Below is a small trained network, with its code and all its weights. Each question gives an input and a class and asks what happens when units are switched off, that is, made to give their printed mean instead of their output.

import numpy as np


def w(rows, s, z=0):
    codes = np.array(rows[::2]) - 128.0
    scale = np.full(codes.shape[1], s)
    scale[-1] = z or s
    return codes * scale


def norm(h):
    return h / np.sqrt((h * h).mean(-1, keepdims=True) + 1e-5)


def f(y):
    return np.maximum(y, 0)


def log_softmax(a):
    a = a - a.max(-1, keepdims=True)
    return a - np.log(np.exp(a).sum(-1, keepdims=True))


def net(x, mask):
    res = np.array(x, float).reshape(1, 3) / 4 @ E
    u = 0
    for l in range(3):
        y = f(norm(res) @ A[l][:, :-1].T + A[l][:, -1])
        res = res + np.where(mask[u : u + 7], y, B[l][:, -1]) @ B[l][:, :-1]
        u += 7
    return log_softmax(norm(res)[-1] @ U[:, :-1].T + U[:, -1])


A, B = {}, {}
E = w([
[142,3,107,135,6,140],'x0',
[190,166,239,157,184,29],'x1',
[102,59,56,181,80,44],'x2',
],0.0075)
A[0] = w([
[104,248,177,135,152,230,103],'L0N0',
[96,221,151,85,148,225,159],'L0N1',
[103,155,28,97,124,233,73],'L0N2',
[121,28,131,132,78,128,34],'L0N3',
[174,177,251,151,144,109,25],'L0N4',
[114,2,77,134,53,126,26],'L0N5',
[97,132,96,101,145,89,2],'L0N6',
],0.0098,0.0023)
B[0] = w([
[194,105,146,92,114,180,241],'L0N0',
[170,134,74,162,194,146,241],'L0N1',
[64,156,127,178,101,182,239],'L0N2',
[173,121,67,200,111,117,207],'L0N3',
[51,142,131,46,169,108,229],'L0N4',
[155,6,162,71,80,104,254],'L0N5',
[164,134,151,170,140,103,137],'L0N6',
],0.016,0.0082)
A[1] = w([
[135,113,79,197,65,37,144],'L1N0',
[125,159,84,155,127,63,84],'L1N1',
[39,123,178,124,79,10,250],'L1N2',
[153,73,127,156,77,109,94],'L1N3',
[113,32,66,106,12,89,56],'L1N4',
[144,84,106,72,136,161,94],'L1N5',
[181,111,140,56,174,83,66],'L1N6',
],0.014,0.0015)
B[1] = w([
[252,168,125,156,162,115,186],'L1N0',
[137,171,188,129,133,129,139],'L1N1',
[8,97,176,170,53,110,186],'L1N2',
[101,81,87,156,133,119,192],'L1N3',
[210,22,138,107,94,143,250],'L1N4',
[130,145,150,138,181,85,182],'L1N5',
[146,137,131,69,195,124,188],'L1N6',
],0.019,0.015)
A[2] = w([
[148,90,138,144,90,147,49],'L2N0',
[190,161,77,146,106,212,19],'L2N1',
[167,155,155,192,119,157,117],'L2N2',
[171,59,108,125,50,116,111],'L2N3',
[87,177,94,110,166,252,251],'L2N4',
[126,154,90,110,183,86,88],'L2N5',
[49,89,116,76,79,116,108],'L2N6',
],0.016,0.0019)
B[2] = w([
[180,105,97,117,135,83,188],'L2N0',
[18,83,99,232,60,45,191],'L2N1',
[134,200,135,182,138,217,157],'L2N2',
[234,51,128,125,139,118,249],'L2N3',
[72,138,8,71,68,126,228],'L2N4',
[206,112,166,97,58,193,165],'L2N5',
[129,130,197,184,98,83,161],'L2N6',
],0.012,0.013)
U = w([
[81,158,13,157,107,178,186],'0',
[37,143,207,103,136,84,118],'1',
[153,204,143,192,139,138,1],'2',
[144,166,102,7,207,159,134],'3',
[205,30,110,136,107,118,198],'4',
],0.015,0.0035)

Each question gives the input, the list of numbers given to net, and the class t.
The units are the neurons (one row each of A and B). Each row of codes is followed by its name. A weight is (code - 128) times the scale printed after its matrix; where a second scale follows, it is the last column's (A, B and U).
mask holds one flag per neuron, layer by layer. A switched-off neuron (its flag False) gives its mean, the last column of its row in B, instead of its output. The means were averaged over made-up inputs and are rounded, as every weight is.
A unit's drop is (log p(t) with every unit on - log p(t) with that unit switched off) / (log p(t) with every unit on - log p(t) with every unit switched off).
The circuit of an input: a set's keep is (log p(t) with only the set's units on - log p(t) with every unit switched off) / (log p(t) with every unit on - log p(t) with every unit switched off). Starting from the 12 units with the biggest drops (on a tie, the unit counted first), units are removed one at a time, each time the one whose removal leaves the highest keep (on an exact tie, the one counted first), for as long as the keep stays at least 0.8.
circuit, biggest first: the units of the circuit, biggest drop first
k most important neurons: the k neurons with the biggest drops, biggest first
top k neurons in layer l: the k neurons of layer l with the biggest drops, biggest first
drop when u is switched off: that unit's drop, to one decimal
input [-5,-2,3], class 0: circuit, biggest first : [L1N4, L0N5]
input [3,-7,-6], class 0: most important neuron : [L0N2]
input [-3,2,6], class 2: 4 most important neurons : [L0N5, L0N4, L1N0, L1N4]
input [0,-8,-2], class 0: circuit, biggest first : [L0N2, L1N4]
input [-3,5,0], class 3: 2 most important neurons : [L0N2, L1N6]
input [5,2,-5], class 3: 2 most important neurons : [L0N5, L0N4]
input [-7,1,7], class 2: 2 most important neurons : [L0N5, L0N4]
input [4,7,-5], class 1: 3 most important neurons : [L0N4, L0N1, L1N2]
input [5,8,1], class 1: top 2 neurons in layer 0 : [L0N4, L0N5]
input [-3,2,2], class 1: drop when L0N1 is switched off : 0.7
input [-7,3,-5], class 3: drop when L0N2 is switched off : 0.0
input [-4,-7,2], class 0: drop when L1N4 is switched off : 0.1
